Each row has a hidden stage along a path, written after it and counted from one end. A new block has a new path.
-230	-67	32	180	-97	142	-113	53	17	204	186	133	-389	137	-65	-46	-58	129	118	8	-106	-58	-258	-216	-6	106	36	53	73	17	-206	-362	-69	-12	-85	-31	147	17	-104	-51	-82	-6	-440	-279	-128	250	-71 => 2
40	46	-113	-461	203	194	108	-183	-3	143	228	-5	-64	-92	204	77	-68	-44	-32	6	-54	160	58	202	-49	-218	255	149	451	510	193	108	87	-73	-52	152	-308	-71	-1	-214	-386	260	116	239	46	-129	-104 => 9
226	-73	-284	-71	-148	34	-100	-89	-31	-77	104	-152	98	114	96	-74	137	129	-253	-141	-288	-7	-167	-318	182	21	-90	-51	-103	59	-149	51	108	-69	0	-170	-23	-97	-20	292	-145	-319	-170	-126	-253	-91	237 => 6
78	-125	-357	-204	173	166	5	-132	-47	399	434	299	-245	119	490	-58	-33	-40	48	150	-36	120	-75	351	38	-331	178	231	172	86	116	98	-126	-341	-316	242	-234	2	-172	-18	40	374	203	384	256	43	-262 => 9
-136	181	442	116	-38	-100	398	271	-60	-139	-166	-311	-7	-133	-3	-26	-191	215	-161	-109	226	-90	350	123	10	164	-182	147	-23	-259	113	30	58	346	-96	150	-61	103	-5	32	320	-86	106	169	406	46	61 => 17
251	-90	-123	-116	74	-33	-18	-38	40	32	170	-152	120	118	453	88	-97	258	-231	-307	-201	-45	4	-122	-20	-34	-126	-133	6	71	38	209	282	-150	-352	59	-71	62	17	30	-279	-31	-24	110	157	-31	64 => 11
-130	-34	117	-88	74	68	135	91	123	-33	219	116	-137	43	43	148	-135	75	126	-204	-152	-95	56	-155	-157	-154	-55	165	312	94	-49	-79	28	-21	-198	56	60	202	18	-269	-63	198	-231	-49	196	155	-170 => 25
112	-36	80	-115	-34	88	183	-216	85	59	121	-133	22	-47	103	211	-242	-58	99	-357	-78	112	-4	-163	-144	-32	-7	108	213	424	71	-52	345	24	-170	13	-47	12	61	-246	-249	-41	-87	-120	64	-50	-47 => 12
-213	-169	-55	49	-290	-157	-33	71	-44	-71	73	28	-189	110	-244	75	74	165	70	-132	-203	-148	-272	-365	145	149	-136	302	53	105	-348	88	30	197	120	-201	255	20	-67	6	-32	-362	-527	-353	-330	219	122 => 1
176	-94	-94	-71	64	3	-109	12	84	-64	-108	-154	-82	0	506	188	-9	19	-13	-189	-22	-32	0	64	-140	73	-57	-172	-49	43	-25	-115	253	-13	-265	55	7	-32	42	-96	-337	94	-135	85	-155	-91	75 => 18
155	100	-140	-263	-3	326	103	-288	-92	199	101	-28	-31	-58	86	-15	43	-137	52	112	-90	263	44	75	-10	-175	263	208	220	399	110	-46	123	-101	37	39	-294	-150	-90	-38	-222	122	46	77	-103	-121	43 => 8
41	-114	-146	-26	-148	115	160	45	-111	192	207	173	-166	-88	115	-16	69	-66	-26	446	145	319	-128	333	198	-72	32	560	-208	-126	-112	-7	-205	36	49	-13	-274	-68	-233	229	268	97	56	262	-134	-195	-40 => 4
177	-146	-467	-210	-45	29	-84	-236	-114	236	272	150	-86	230	332	-18	159	41	70	-52	-296	-2	-119	-34	74	-262	76	200	103	181	-64	326	74	-325	-176	58	-53	-55	-146	34	-64	-5	-47	89	-14	159	11 => 9
62	-82	193	-257	22	-222	275	88	170	-132	298	-229	97	-170	25	226	-338	208	-270	-260	43	148	-69	-94	39	78	-207	124	22	203	-42	55	81	189	-70	29	-185	50	153	-92	-139	-242	59	57	97	-260	-151 => 8
100	-131	-291	-119	27	-116	-19	184	24	-324	42	-133	53	74	259	-56	141	111	-315	-147	-160	-221	33	-25	183	-81	-208	-7	-5	-181	-52	223	-47	11	-107	-83	1	50	29	275	42	-83	-2	211	-16	-132	186 => 25
-91	27	-61	-3	146	252	65	-162	-5	352	316	170	-257	167	228	-104	-190	-5	148	-198	-117	-73	32	-5	-117	-229	159	23	391	194	193	-114	49	-236	-359	223	-5	85	-83	-189	7	277	3	44	440	280	-225 => 11
267	-112	-130	248	-86	116	131	-50	54	-29	94	-186	88	14	310	-113	-191	-93	-267	-279	42	45	-37	-39	153	32	-200	-56	-202	-144	130	-180	153	19	-296	-75	-51	15	-3	363	227	-130	171	88	203	-268	96 => 12
-115	159	184	243	-44	542	207	63	-9	155	250	287	-46	-38	-202	-238	-118	-65	-116	41	-90	109	19	-220	106	-91	76	228	271	-103	64	-523	-102	127	-44	-63	-6	215	-172	189	272	242	-197	-129	232	30	-59 => 5
-48	109	-156	16	3	410	153	-270	-151	206	19	60	-142	47	70	-197	11	-280	160	-77	-50	-29	155	102	5	-232	247	210	435	276	287	-55	115	-53	-103	67	-51	-39	-140	-4	115	237	78	76	234	112	59 => 13
200	-211	-309	-408	75	-102	-29	50	50	-140	85	32	-1	-33	474	296	158	20	-27	52	-114	67	-14	215	-31	-177	-51	239	31	116	-120	319	86	-78	-118	12	-161	5	-12	-95	-314	191	-61	320	-249	-199	30 => 25
-55	-19	391	-41	-103	-342	288	266	165	-312	-61	-278	-15	-170	-36	296	-244	180	-33	-315	111	-32	89	-155	-83	217	-333	108	-125	-99	-192	-115	100	347	-45	34	76	109	155	-190	82	-300	-153	-94	22	-46	-73 => 22
87	74	-134	-263	20	311	170	-251	-83	165	152	71	13	-55	68	-7	8	-158	48	4	-111	180	79	57	20	-237	226	301	375	402	155	55	130	-44	0	41	-212	-37	-97	-66	-124	181	41	100	40	-67	5 => 9
-295	228	509	192	-119	30	287	399	-66	-149	-17	-240	-20	-108	-394	-187	-136	417	-391	60	78	-70	124	-183	196	293	-153	123	-1	-276	-61	-156	-125	441	131	-52	-42	121	-48	241	201	-224	-188	-88	175	33	146 => 2
-204	94	-69	186	97	424	65	135	-40	156	312	250	-225	40	-33	-430	-49	-40	-256	137	-10	-53	-42	39	238	-126	108	69	258	-220	138	-421	-349	21	-87	30	-52	102	-164	344	360	253	30	114	299	17	-91 => 5
-227	-92	159	-238	-91	-339	193	235	45	-207	264	-69	4	-23	-244	153	-98	382	-206	-203	-148	-127	-113	-281	124	89	-234	304	181	113	-225	324	-50	282	101	-56	61	131	57	-96	-48	-337	-279	-104	-14	96	-37 => 4
17	-113	-123	-434	-17	-250	190	-142	21	-81	209	-178	24	-33	24	193	-104	72	-27	-294	-115	-4	-45	-57	41	-92	-44	253	278	484	1	425	151	62	11	33	-104	-63	101	-205	-203	-252	43	56	-8	-43	-38 => 10
-30	38	-109	-7	-109	-164	84	231	-99	-336	-122	-133	69	93	23	-143	209	176	-232	-190	-191	-332	180	-176	212	-14	-222	77	24	-312	-103	248	-41	155	12	-50	157	98	-31	270	292	-245	-109	55	67	138	260 => 23
-59	55	403	132	-204	-276	256	271	72	-278	-107	-206	46	-23	-111	172	-143	276	-19	-382	-65	-163	150	-390	-58	202	-367	93	-133	-261	-239	-69	153	297	-78	-5	231	199	67	-92	227	-358	-306	-250	122	195	38 => 22
-62	212	295	195	14	443	266	131	24	21	1	153	-50	-104	-24	-85	-102	-114	37	18	14	72	265	-51	-71	-104	39	190	201	-200	98	-498	-6	137	-124	45	-21	230	-114	22	262	365	-125	0	277	25	-46 => 24
227	-67	-102	60	-48	220	7	-24	20	169	27	115	-169	16	430	114	54	-107	182	188	17	216	21	179	-115	-114	22	170	-240	-176	-101	-281	47	-187	-240	71	-137	-5	-142	8	41	278	-69	143	-85	-65	-48 => 24
102	102	8	-117	-58	388	190	-132	-62	159	144	92	14	-128	-21	-16	3	-118	-19	187	-39	322	23	27	49	-127	175	339	153	199	44	-192	42	40	67	-29	-261	-26	-138	56	-46	173	-44	45	-73	-172	13 => 6
-242	-125	70	63	-301	-142	16	63	-7	-109	10	-70	-197	37	-345	112	-13	131	87	-171	-132	-103	-255	-391	110	228	-122	264	70	190	-326	-46	74	288	166	-219	243	-5	-13	-53	-97	-406	-540	-432	-364	157	121 => 1
-127	-33	66	126	36	102	39	-22	49	118	61	98	-254	109	210	64	-153	-31	228	-319	-66	-179	36	-96	-186	-45	-12	13	257	60	39	-202	153	-24	-321	129	212	130	-32	-259	15	169	-223	-99	231	296	-121 => 17
127	48	-129	-106	4	187	247	-176	-187	279	36	-80	-119	-47	315	-78	-9	-125	51	247	179	226	185	495	40	-175	182	354	2	92	238	174	41	-103	-129	192	-373	-143	-177	74	165	209	365	426	220	-108	11 => 12
211	-152	-530	-211	23	66	-143	-312	-147	251	69	-19	-164	214	547	0	182	-66	142	-24	-168	-34	-42	220	-23	-224	167	73	92	269	82	353	190	-360	-253	114	-114	-188	-126	-21	-223	112	74	234	-54	100	102 => 13
75	-118	-372	172	-103	225	2	-91	-92	215	92	185	-357	133	300	-173	139	-289	240	243	45	60	-39	276	73	-232	72	265	-178	-249	-32	-231	-209	-265	-176	56	-70	-92	-210	210	451	194	101	196	27	43	-55 => 25
29	-78	-5	-287	121	-4	89	4	78	-106	-50	-70	-56	-150	342	290	-70	-85	45	-160	56	22	83	211	-142	-27	24	138	269	297	77	76	240	156	-133	80	-66	22	52	-287	-348	223	-64	194	-87	-145	-14 => 17
107	52	176	77	-142	-97	207	-6	-19	-36	98	-252	180	123	6	9	-171	339	-169	-442	-227	-113	105	-432	14	65	-236	-3	-14	-12	-30	179	290	31	-207	1	66	125	15	48	49	-345	-125	-174	309	172	109 => 11
274	-155	-492	-388	80	67	-71	-256	-88	198	205	59	-27	93	532	92	137	-33	-3	36	-168	127	-53	241	32	-272	151	187	136	319	66	388	154	-290	-188	97	-246	-119	-106	-20	-302	175	113	325	-89	-90	30 => 10
-18	-96	-77	-250	32	-155	37	123	16	-14	365	108	47	118	117	80	-14	375	-218	-188	-300	-111	-83	-236	88	-92	-138	158	187	44	-145	337	10	-32	-133	34	19	169	-31	-29	-126	-84	-211	26	112	152	-59 => 6
-68	-17	21	-193	44	-228	139	-1	-25	-8	176	-197	-11	143	121	47	-134	331	-97	-395	-182	-245	91	-158	-24	-43	-112	20	253	186	52	429	171	-29	-214	144	31	64	51	-161	-101	-193	-23	36	337	249	-12 => 12
149	105	93	-202	173	299	215	-75	-17	329	246	40	-56	-113	350	50	-180	42	-59	202	104	351	138	336	-88	-165	194	191	110	143	196	-95	62	-126	-222	244	-433	4	-107	-93	-148	397	218	349	258	-166	-180 => 9
66	-46	-331	77	-99	168	4	-114	-133	231	-20	59	-419	81	294	-157	177	-280	282	343	134	107	8	408	40	-176	146	238	-223	-188	-30	-214	-217	-243	-89	129	-159	-215	-194	149	378	148	168	245	-60	33	-32 => 24
32	-123	-137	101	-129	175	-150	-48	-14	258	174	103	-296	112	163	14	50	67	94	175	-89	140	-287	-69	-2	49	52	97	-170	-4	-225	-286	-25	-145	-101	-45	-32	-90	-149	53	-133	21	-310	-130	-277	58	-18 => 3
-43	257	320	68	61	419	248	89	5	64	-51	11	-109	-138	25	-42	-93	-64	61	132	84	145	291	92	-142	-75	129	127	160	-86	117	-462	2	83	-91	116	-168	101	-88	-68	83	372	-47	79	205	-25	-49 => 24
-142	-108	118	-187	-76	-400	218	153	51	-304	-66	-203	-48	-80	24	258	-104	105	20	-378	25	-210	75	-48	-17	98	-241	222	148	112	-96	291	143	322	-24	34	151	68	113	-233	24	-260	-124	10	15	72	9 => 18
-2	-60	-326	-129	-123	42	-90	-200	-123	208	233	100	-203	244	28	-93	164	86	119	-34	-310	-71	-163	-209	70	-159	94	157	126	181	-149	140	-25	-248	-25	10	35	-100	-126	11	-24	-154	-203	-136	-100	289	25 => 6
285	-79	-11	-236	-9	44	86	-98	141	-58	193	-173	163	-113	191	223	-162	69	-202	-206	-109	244	-109	-170	-12	25	-76	15	-4	303	-52	-75	250	34	-86	-74	-194	-20	90	-26	-389	-113	-71	-29	-168	-326	11 => 8
123	-179	-432	-230	-46	-154	-149	-14	-58	-57	-11	52	-156	151	403	115	288	11	119	-15	-201	-132	-45	72	18	-151	-39	141	-37	-23	-200	267	23	-172	-107	35	53	-64	-75	-17	-72	-4	-144	140	-252	115	87 => 23
84	-141	-326	-29	18	-19	136	-94	-80	85	107	-146	-173	12	366	-147	-65	-169	-105	2	193	13	3	431	181	-111	-2	154	-47	2	208	145	-71	-59	-187	104	-203	-150	-55	232	279	-5	419	408	208	-183	-1 => 13
-163	195	374	389	-297	267	307	266	-132	-96	-82	-72	49	-114	-425	-241	-29	142	-278	136	51	62	91	-229	281	223	-123	332	-93	-344	-79	-300	-68	445	179	-203	5	133	-178	429	420	-177	-239	-178	48	-37	253 => 2
-22	-39	-115	127	92	242	-9	-166	-22	375	192	137	-313	205	390	-80	-139	-48	221	-155	-59	-82	10	78	-155	-168	121	-13	201	76	159	-148	107	-282	-437	210	32	37	-123	-148	35	292	-11	62	365	281	-159 => 14

Each row has a hidden stage along a path, written after it and counted from one end. A new block has a new path.
120	123	18	-135	176	103	75	69	-25	-50	-122	-140	-113	23	-228	7	-93	356	51	0	117	-69	-244	-57	15	99	-67	-78	2	-236	-159	103	-132	21	99	13	-265	-165	104	-31	161	18	25	53	18	-102	-121 => 12
26	56	-92	74	-171	-233	-136	9	8	-16	-5	112	84	89	59	-18	174	-216	154	-12	33	27	191	53	-7	-93	-39	31	-147	189	32	-147	196	117	-230	-114	259	-77	-187	42	-105	-138	88	-111	-45	42	82 => 10
15	86	-98	118	8	-323	-89	-107	-13	24	-15	-124	141	68	40	49	163	-31	243	-110	66	190	130	84	-107	-180	-200	-54	-205	-23	-117	-100	5	67	-165	-112	338	-116	-152	56	48	-118	211	-147	-60	65	-165 => 13
-57	-29	-205	242	61	-40	-43	-44	-139	-76	80	-117	129	-21	86	-53	121	-182	75	-23	46	22	235	0	-120	-90	-132	-78	-194	23	5	-39	38	93	-263	-1	202	-95	-107	166	9	-256	206	-111	-226	-99	-150 => 25
171	203	97	-192	149	254	104	75	124	93	-105	128	46	184	2	57	-99	226	84	-19	185	-140	-157	-117	131	165	212	-202	102	-229	-100	124	159	-24	259	159	-347	-118	123	76	90	-44	-68	152	-106	-122	-38 => 4
38	-30	-29	109	60	5	-86	16	-47	7	-46	-180	-1	56	86	-65	-48	-67	-78	-84	181	23	-33	72	94	-88	-185	113	-153	-127	-42	-16	144	74	-89	-136	21	-8	-61	91	19	-70	155	-36	-161	-172	-192 => 14
66	-6	-94	102	-45	-181	-159	29	-7	-47	-56	-12	18	76	49	-40	137	-100	90	-48	77	57	100	85	14	-99	-158	64	-183	75	-44	-101	82	104	-221	-124	223	-72	-82	86	-33	-40	113	-111	-16	-7	-50 => 14
-61	-58	-7	130	135	79	22	-131	-109	-51	20	-170	61	-68	57	-123	-110	-113	-43	-78	6	-60	-8	68	-47	-44	-101	54	-135	-92	3	43	-4	-1	-25	-39	16	23	29	39	-3	-91	90	-4	-161	-99	-167 => 21
188	63	163	-261	17	75	-10	77	100	15	-143	228	-203	63	-87	104	-87	271	171	21	75	-131	-110	46	61	264	161	165	36	76	15	61	56	29	32	-45	-374	-50	-28	-206	76	5	-238	-42	172	-14	96 => 7
-91	4	-56	174	-19	-252	-76	-189	-41	7	65	-229	115	-12	35	-6	-37	-176	103	-142	-20	153	132	173	-125	-172	-127	130	-163	46	-8	-112	5	12	-112	-140	208	68	-99	-68	18	-119	86	-112	-48	57	-78 => 19
47	128	57	-64	84	150	95	-108	116	25	66	42	124	41	7	32	-45	-55	-43	-2	31	-153	-49	-41	-68	129	254	-201	4	-2	39	37	148	47	286	192	-213	-17	59	57	-39	-5	4	-12	-151	-39	39 => 14
29	25	-92	187	-1	-227	-129	-79	-45	17	-18	-112	100	77	113	-4	120	-131	179	-118	91	152	125	108	-66	-181	-263	34	-223	-58	-73	-70	61	70	-200	-131	347	-79	-136	132	-8	-126	177	-183	-75	21	-162 => 15
-63	97	121	-25	77	118	147	-155	-52	48	30	-133	94	-34	-19	-63	-197	-56	-29	-51	20	-110	-141	-17	-30	-3	37	-42	-19	-191	21	83	119	-23	212	-10	-138	-6	-37	-52	-3	-129	80	55	-207	-102	-108 => 10
-44	-22	-72	-9	102	50	19	-23	50	-67	76	-67	65	-16	-10	6	23	-20	-140	13	73	-84	68	-41	-61	65	158	-88	-60	109	10	-14	42	95	14	71	-151	12	10	-16	44	-14	89	48	-162	-128	-54 => 22
49	54	-30	2	-26	17	-44	15	-34	-63	-55	90	-13	54	-36	-81	-17	-45	115	-19	8	-102	-7	14	-6	17	-41	42	-30	1	-32	25	-9	10	-89	-22	52	-72	53	37	-76	-50	-99	8	56	48	99 => 3
-97	14	-159	62	19	-99	26	-36	-68	-163	116	-122	-3	-93	-225	21	80	4	63	63	-106	-12	129	-50	-296	12	15	-95	-56	130	-6	-12	-199	79	-139	54	26	-92	-13	-73	84	-103	41	-94	27	34	45 => 26
-60	-18	56	24	39	-50	-2	-156	98	35	128	-99	51	8	62	98	-15	-121	-86	-57	82	20	21	22	-214	-14	11	14	-80	-21	30	69	56	80	105	1	32	61	-104	-20	-1	16	46	-161	-71	-9	-82 => 17
14	-73	40	85	123	4	-55	-66	-125	-33	-90	-305	-121	-57	-50	-87	-255	81	1	-136	54	42	-118	209	64	-34	-208	323	-126	-122	-43	-6	-68	-33	-82	-208	-149	82	39	-133	112	-55	-16	-17	11	-111	-172 => 19
85	-32	1	-64	125	17	-60	53	-28	-29	-103	-88	-156	26	-39	34	-84	235	48	-62	189	-6	-91	58	33	72	-153	195	-68	-105	-102	81	-94	40	-128	-130	-145	-42	-14	-77	110	-11	-51	-22	58	-91	-132 => 2
109	95	32	-34	-10	-99	-36	22	18	26	-141	214	103	124	99	-49	167	-15	264	-22	38	-19	56	-22	69	-54	-47	-114	-132	-36	-62	-21	166	35	-109	-63	218	-183	-88	102	-18	-107	127	-6	-78	-6	-105 => 9
169	61	-26	-49	81	61	-55	100	-8	-85	-136	-11	-124	53	-137	-36	-21	186	81	-2	65	-77	-121	36	54	97	-59	23	-53	-49	-92	10	-62	47	-33	-2	-154	-119	122	36	55	41	-53	-26	93	-39	5 => 14
123	103	-43	59	149	175	3	87	-38	-2	-88	-161	8	120	-21	-67	-68	90	-24	-50	192	-41	-160	-52	90	-30	-152	-119	-48	-336	-140	84	64	28	72	40	-84	-136	118	230	64	-47	113	35	-142	-171	-172 => 15
36	-80	27	42	-38	-58	-115	-76	25	-53	32	8	-121	-29	4	37	-42	-99	28	-38	0	-32	46	158	-138	79	-42	258	-110	162	85	-2	-9	78	-96	-83	-26	74	-62	-88	-53	16	-146	-233	133	58	86 => 17
-30	-74	-99	154	-141	-286	-213	-9	89	-2	60	28	105	112	189	11	243	-332	-23	-50	111	117	240	59	-78	-193	-127	59	-214	168	20	-121	209	164	-246	-144	420	11	-208	120	-100	-17	180	-175	-81	5	-47 => 16
-19	-101	41	104	72	34	-54	-49	-78	-66	-88	-61	42	-17	97	-224	-63	-166	-60	-73	-26	-72	-29	95	94	-109	-121	104	-167	-46	-6	-15	81	-9	-80	-125	118	30	75	56	-45	4	110	73	-118	-107	-159 => 19
21	128	-80	72	51	-98	-3	-84	83	16	60	-1	187	109	44	65	143	-72	146	-51	43	56	114	-44	-171	-67	16	-246	-78	-55	-81	2	27	49	38	122	195	-109	1	162	15	-60	101	-92	-81	64	-51 => 19
72	141	-98	90	-38	-116	-75	-25	53	4	27	-64	75	116	-39	62	43	-65	144	-61	52	68	73	53	-92	-45	-17	-64	-58	0	-50	-70	48	53	-8	46	76	-64	7	95	0	-71	-8	-130	20	74	77 => 16
58	76	93	-123	9	22	0	16	-7	9	-113	-41	-100	40	-121	-28	-219	150	83	-62	47	-58	-135	87	117	68	48	198	33	-37	-35	-5	31	-45	28	-121	-271	21	41	-205	72	-49	-146	107	72	-42	52 => 5
62	-75	8	-35	27	-32	-111	94	39	-79	-113	-2	-65	43	-2	-107	46	-1	-114	-4	83	-58	-53	36	117	-28	-51	86	-128	54	-43	-47	84	90	-97	-127	1	-19	27	2	6	110	99	54	-28	-125	-87 => 15
92	76	-10	-121	30	-91	-30	145	-7	-35	-131	-10	-129	93	-149	40	87	261	132	20	157	29	-118	-97	-28	-26	-208	-23	-45	-192	-171	93	-81	74	-130	-125	60	-216	-70	-7	125	-12	79	-23	78	-50	-129 => 9
-78	-42	-5	99	158	88	49	-130	-153	-69	7	-332	-18	-121	-86	-120	-263	16	-76	-97	-4	-44	-95	122	-16	-11	-91	162	-84	-102	-12	17	-96	-36	9	-81	-190	75	81	-111	78	-93	27	54	-108	-122	-137 => 21
-48	73	-40	49	-31	-50	-5	-100	43	-38	94	-115	69	8	-92	-2	-83	-131	-21	-42	-44	-23	34	58	-123	-9	111	-2	-11	88	27	-61	17	25	82	48	-58	56	51	-53	-24	-23	-55	-30	-3	51	130 => 19
-70	36	54	133	-10	-79	8	-116	-194	-9	-118	-50	129	15	66	-266	-80	-196	197	-117	-85	-12	-48	60	52	-253	-290	61	-140	-236	-76	26	39	-103	-124	-203	381	-84	3	65	-82	-166	123	99	-98	17	-154 => 5
-37	133	-47	-10	-27	-116	19	-157	23	-23	81	-88	69	-21	-135	58	-114	-12	134	-69	-55	-10	60	107	-130	59	154	47	8	159	17	-86	-62	-3	53	37	-132	47	11	-175	-4	-89	-145	-30	58	132	189 => 1
-31	31	-46	16	141	94	82	-140	-86	-104	52	-180	-13	-141	-175	-24	-199	88	33	-30	-91	-113	-7	106	-103	161	152	60	-28	120	41	-28	-144	-12	52	73	-349	43	107	-177	75	-102	-103	8	-25	-24	55 => 23
34	78	-112	-43	105	-85	-1	-27	93	-47	42	-20	73	33	-75	119	119	132	88	-5	58	14	117	-24	-131	82	155	-165	-56	131	-66	-48	-64	84	-16	113	-96	-77	11	-27	113	-25	44	-31	-34	3	-16 => 22
21	84	-17	-17	104	55	22	9	30	53	3	-66	58	120	49	51	-5	63	13	-59	225	-1	-52	-96	-39	-30	-90	-100	-20	-254	-121	130	48	39	34	10	18	-100	-36	114	52	-75	81	16	-130	-93	-157 => 3
27	-38	22	6	85	-110	-58	-37	-28	-77	-89	-118	-82	-18	-90	-47	-24	106	79	-65	-9	42	-71	91	-71	-49	-176	116	-119	-59	-98	20	-155	9	-92	-125	73	-37	51	-71	84	63	15	-50	108	18	-122 => 18
153	153	-14	-95	-59	-50	-63	170	68	2	-169	256	46	215	-1	-44	156	54	227	15	83	-44	10	-96	122	-34	6	-153	-16	-63	-120	-11	145	28	-93	-13	135	-212	22	131	-6	-48	21	91	19	4	35 => 6
-24	-59	89	-82	97	39	33	-55	-63	-72	-33	-179	-154	-110	-141	-45	-161	124	-111	-16	49	-91	-187	52	-47	65	-94	187	-72	-60	-10	80	-87	48	20	-141	-200	15	-33	-186	59	35	18	-15	0	-107	-114 => 12
76	108	-17	19	17	-36	-17	1	-117	-14	-86	-144	-77	18	-128	-19	-125	118	183	-60	66	10	-87	89	27	3	-159	131	-65	-121	-61	-10	-18	7	-87	-123	-91	-95	-47	-62	65	-165	-18	-61	24	-28	-30 => 10
-30	36	-87	78	48	-148	-35	-106	2	-38	20	-95	134	3	0	-18	38	-58	98	-73	-23	48	134	84	-57	-59	45	-37	-124	116	-31	-115	4	27	-75	-11	65	-2	0	-33	44	-81	90	2	-83	11	-48 => 21
-1	55	-107	121	-89	-278	-120	-70	26	-44	20	10	129	69	22	-22	199	-195	157	-49	-31	87	159	57	-132	-160	-106	-65	-167	110	-43	-115	33	86	-155	-54	381	-83	-76	94	-73	-33	121	-138	7	124	20 => 15
98	144	-35	-170	-1	-64	-28	47	263	59	29	213	117	189	50	190	165	78	60	7	177	-27	124	-87	-19	125	321	-204	28	163	-42	-41	171	112	85	142	-128	-57	-44	7	34	21	-26	26	-50	4	95 => 2
37	-118	-97	-81	161	34	-35	188	-22	-162	-56	-97	-210	-40	-178	40	95	302	-86	90	129	-31	-11	-95	-80	103	-71	15	-82	11	-96	74	-173	135	-221	-56	-188	-125	-8	-74	232	27	101	-9	16	-207	-191 => 26
49	140	-26	115	19	10	-13	-87	43	55	17	-64	182	115	75	-29	-53	-165	84	-97	31	9	49	65	20	-62	72	-105	-60	-59	-10	-72	190	-4	114	79	12	-6	57	134	-26	-110	41	-13	-143	-12	7 => 17
-30	165	-67	91	-198	-82	-23	-7	-14	14	55	104	167	128	25	-71	76	-323	120	4	-4	-48	107	-68	-50	-134	0	-123	-23	-9	31	-47	237	47	-48	1	264	-107	-104	144	-162	-196	52	-28	-110	54	157 => 8
73	25	-96	60	136	139	-22	76	-73	-74	-65	-164	-34	33	-68	-82	-100	94	-32	-37	114	-61	-60	20	85	32	-57	10	-53	-114	-81	7	-14	23	-50	12	-187	-56	130	77	83	-69	27	70	-89	-157	-84 => 21
29	151	91	-47	-39	-28	73	-173	45	45	31	201	143	24	44	27	27	-128	241	-14	-86	-105	66	13	-123	71	169	-116	-48	78	78	6	144	12	110	78	37	-74	-90	-16	-94	-142	-39	-103	-57	108	92 => 9
90	107	5	12	-9	3	-39	-27	5	49	-47	99	48	114	74	16	-29	-33	209	-72	85	-30	44	51	22	29	-1	39	-39	-40	-21	10	117	-1	-45	-14	6	-61	-36	49	-34	-149	-83	-49	-16	24	38 => 4
69	51	14	-73	6	-34	-47	-35	112	-15	43	-95	-123	18	-151	153	-128	117	14	-37	54	2	-27	119	-112	159	140	160	17	131	23	-29	-42	58	79	18	-323	76	16	-185	83	34	-202	-136	153	38	146 => 18
